Below is a small trained network, with its code and all its weights. Each question gives an input and a class and asks what happens when units are switched off, that is, made to give their printed mean instead of their output.

import numpy as np


def w(rows, s, z=0):
    codes = np.array(rows[::2]) - 128.0
    scale = np.full(codes.shape[1], s)
    scale[-1] = z or s
    return codes * scale


def norm(h):
    return h / np.sqrt((h * h).mean(-1, keepdims=True) + 1e-5)


def f(y):
    return y / 2 * (1 + np.tanh(0.7978845608 * (y + 0.044715 * y**3)))


def log_softmax(a):
    a = a - a.max(-1, keepdims=True)
    return a - np.log(np.exp(a).sum(-1, keepdims=True))


def net(x, mask):
    res = np.array(x, float).reshape(1, 4) / 4 @ E
    u = 0
    for l in range(4):
        y = f(norm(res) @ A[l][:, :-1].T + A[l][:, -1])
        res = res + np.where(mask[u : u + 6], y, B[l][:, -1]) @ B[l][:, :-1]
        u += 6
    return log_softmax(norm(res)[-1] @ U[:, :-1].T + U[:, -1])


A, B = {}, {}
E = w([
[101,96,117,70,145,128,165,203,64,177,200,166],'x0',
[183,2,212,116,115,169,105,202,99,159,125,156],'x1',
[206,165,157,58,196,183,150,234,201,10,116,150],'x2',
[92,88,147,137,145,44,128,46,117,112,155,86],'x3',
],0.0051)
A[0] = w([
[90,130,55,172,121,112,91,124,96,246,234,205,49],'L0N0',
[147,208,134,87,217,229,170,228,193,102,95,185,159],'L0N1',
[214,59,202,153,214,67,175,123,222,48,151,130,175],'L0N2',
[149,77,121,162,27,130,137,37,159,210,98,112,85],'L0N3',
[135,3,244,224,57,176,31,98,123,183,93,123,4],'L0N4',
[82,160,72,180,105,19,128,34,119,119,141,83,20],'L0N5',
],0.0037,0.0028)
B[0] = w([
[174,141,103,131,129,109,114,147,67,25,108,57,180],'L0N0',
[131,185,90,99,165,147,95,102,102,81,154,160,253],'L0N1',
[85,145,191,36,176,131,131,115,105,46,79,113,188],'L0N2',
[69,82,33,174,125,167,1,105,109,152,149,113,179],'L0N3',
[66,119,115,136,63,152,114,209,106,121,83,196,188],'L0N4',
[31,147,116,93,141,166,129,75,202,129,170,91,193],'L0N5',
],0.0061,0.0052)
A[1] = w([
[100,198,49,192,110,71,138,63,147,144,133,64,159],'L1N0',
[215,151,90,162,111,159,114,134,161,253,157,198,2],'L1N1',
[78,125,157,221,72,132,112,97,184,214,103,152,152],'L1N2',
[212,155,106,155,161,172,113,92,155,108,85,109,93],'L1N3',
[98,121,68,165,161,81,143,37,168,212,196,62,37],'L1N4',
[114,195,62,153,77,138,174,120,127,218,167,141,122],'L1N5',
],0.0062,0.0031)
B[1] = w([
[105,92,146,175,48,183,154,90,142,201,113,103,254],'L1N0',
[112,156,1,153,168,133,84,90,133,125,158,64,123],'L1N1',
[102,141,70,129,196,99,48,74,175,136,108,81,198],'L1N2',
[148,144,163,143,183,87,98,130,93,102,146,138,158],'L1N3',
[106,165,148,154,138,101,70,78,170,96,167,75,217],'L1N4',
[183,135,130,186,151,152,68,135,139,68,161,159,174],'L1N5',
],0.0078,0.0062)
A[2] = w([
[142,138,102,141,62,240,155,181,181,184,41,226,205],'L2N0',
[90,68,56,124,132,86,124,196,12,209,101,160,4],'L2N1',
[181,218,95,141,114,230,95,191,122,65,78,109,209],'L2N2',
[3,129,59,116,87,133,148,94,50,170,238,142,246],'L2N3',
[132,209,25,137,137,94,133,60,90,104,170,172,202],'L2N4',
[124,168,160,225,33,152,94,49,141,101,34,134,234],'L2N5',
],0.0051,0.002)
B[2] = w([
[169,87,129,229,57,132,175,82,209,209,128,83,170],'L2N0',
[129,239,167,145,195,92,83,128,60,41,92,109,171],'L2N1',
[148,151,47,142,134,177,197,152,231,81,174,183,244],'L2N2',
[255,233,69,165,176,107,39,139,97,116,135,180,239],'L2N3',
[191,157,136,124,154,194,95,210,208,110,107,168,196],'L2N4',
[107,108,138,72,54,157,187,196,128,239,155,118,254],'L2N5',
],0.0059,0.0058)
A[3] = w([
[190,147,100,160,159,109,97,161,102,121,98,132,203],'L3N0',
[109,73,170,27,140,156,238,166,141,127,168,160,83],'L3N1',
[69,91,194,126,85,85,130,80,106,112,49,69,104],'L3N2',
[106,100,86,102,153,94,91,145,3,112,197,165,93],'L3N3',
[101,86,113,133,95,182,195,132,211,158,136,135,178],'L3N4',
[132,153,79,172,112,91,80,84,130,204,166,107,5],'L3N5',
],0.0064,0.0019)
B[3] = w([
[101,114,178,117,165,95,77,95,117,161,223,91,200],'L3N0',
[135,131,53,218,84,128,166,61,211,139,132,75,216],'L3N1',
[154,145,170,124,153,63,141,157,3,157,148,125,147],'L3N2',
[201,179,184,106,211,113,102,135,93,92,99,207,176],'L3N3',
[145,65,119,100,62,118,213,165,53,176,152,174,204],'L3N4',
[63,51,89,218,83,127,45,101,174,202,44,23,254],'L3N5',
],0.0062,0.0053)
U = w([
[111,85,212,72,177,36,204,60,105,62,91,57,92],'0',
[45,56,52,209,71,132,42,56,197,196,94,39,172],'1',
[38,171,154,45,62,87,198,62,106,205,153,50,60],'2',
[56,54,173,74,61,95,121,199,71,192,69,175,51],'3',
[79,134,81,75,132,64,155,96,134,168,141,200,1],'4',
[169,165,175,156,191,61,39,162,31,144,139,167,171],'5',
[186,214,91,58,215,178,156,155,219,10,159,196,182],'6',
[184,91,83,171,40,193,221,188,188,182,162,180,168],'7',
],0.011,0.0077)

Each question gives the input, the list of numbers given to net, and the class t.
The units are the neurons (one row each of A and B). Each row of codes is followed by its name. A weight is (code - 128) times the scale printed after its matrix; where a second scale follows, it is the last column's (A, B and U).
mask holds one flag per neuron, layer by layer. A switched-off neuron (its flag False) gives its mean, the last column of its row in B, instead of its output. The means were averaged over made-up inputs and are rounded, as every weight is.
A unit's drop is (log p(t) with every unit on - log p(t) with that unit switched off) / (log p(t) with every unit on - log p(t) with every unit switched off).
The circuit of an input: a set's keep is (log p(t) with only the set's units on - log p(t) with every unit switched off) / (log p(t) with every unit on - log p(t) with every unit switched off). Starting from the 12 units with the biggest drops (on a tie, the unit counted first), units are removed one at a time, each time the one whose removal leaves the highest keep (on an exact tie, the one counted first), for as long as the keep stays at least 0.8.
circuit, biggest first: the units of the circuit, biggest drop first
top k neurons: the k neurons with the biggest drops, biggest first
k most important neurons of layer l: the k neurons of layer l with the biggest drops, biggest first
drop of u: that unit's drop, to one decimal
input [7,-1,2,0], class 6: circuit, biggest first -> [L1N0]
input [-1,-2,2,8], class 2: top 2 neurons -> [L0N2 L0N5]
input [7,4,4,3], class 6: top 2 neurons -> [L1N0 L2N5]
input [6,5,-1,-8], class 6: top 4 neurons -> [L1N1 L1N0 L2N1 L2N5]
input [-5,-2,3,3], class 6: top 3 neurons -> [L0N2 L1N0 L3N5]
input [6,8,5,7], class 0: circuit, biggest first -> [L2N3 L0N2 L2N5]
input [-3,-1,-1,-7], class 6: top 2 neurons -> [L1N1 L1N3]
input [-4,8,4,0], class 7: 3 most important neurons of layer 2 -> [L2N3 L2N1 L2N0]
input [-1,-5,0,-8], class 6: 4 most important neurons of layer 0 -> [L0N1 L0N5 L0N3 L0N4]
input [-8,0,4,5], class 6: top 2 neurons -> [L1N0 L0N2]
input [4,3,-6,3], class 5: 2 most important neurons of layer 0 -> [L0N0 L0N4]
input [8,-5,0,0], class 6: top 2 neurons -> [L1N5 L2N4]
input [-6,-1,1,8], class 2: top 2 neurons -> [L0N2 L3N2]
input [-5,5,3,8], class 0: circuit, biggest first -> [L0N2]
input [-2,-3,1,1], class 2: 2 most important neurons of layer 2 -> [L2N5 L2N2]
input [-7,0,1,-6], class 6: top 2 neurons -> [L1N3 L1N0]
input [5,3,2,7], class 0: 3 most important neurons of layer 0 -> [L0N3 L0N2 L0N1]
input [3,6,-7,-5], class 5: top 2 neurons -> [L1N0 L2N1]
input [-5,-7,3,8], class 2: 3 most important neurons of layer 3 -> [L3N2 L3N1 L3N4]
input [-1,-8,2,-2], class 7: top neuron -> [L1N0]
input [-1,6,-3,6], class 5: top 2 neurons -> [L1N0 L0N4]
input [7,-4,-4,-7], class 6: drop of L0N5 -> 0.2
input [-7,-7,4,7], class 2: drop of L1N0 -> 0.1
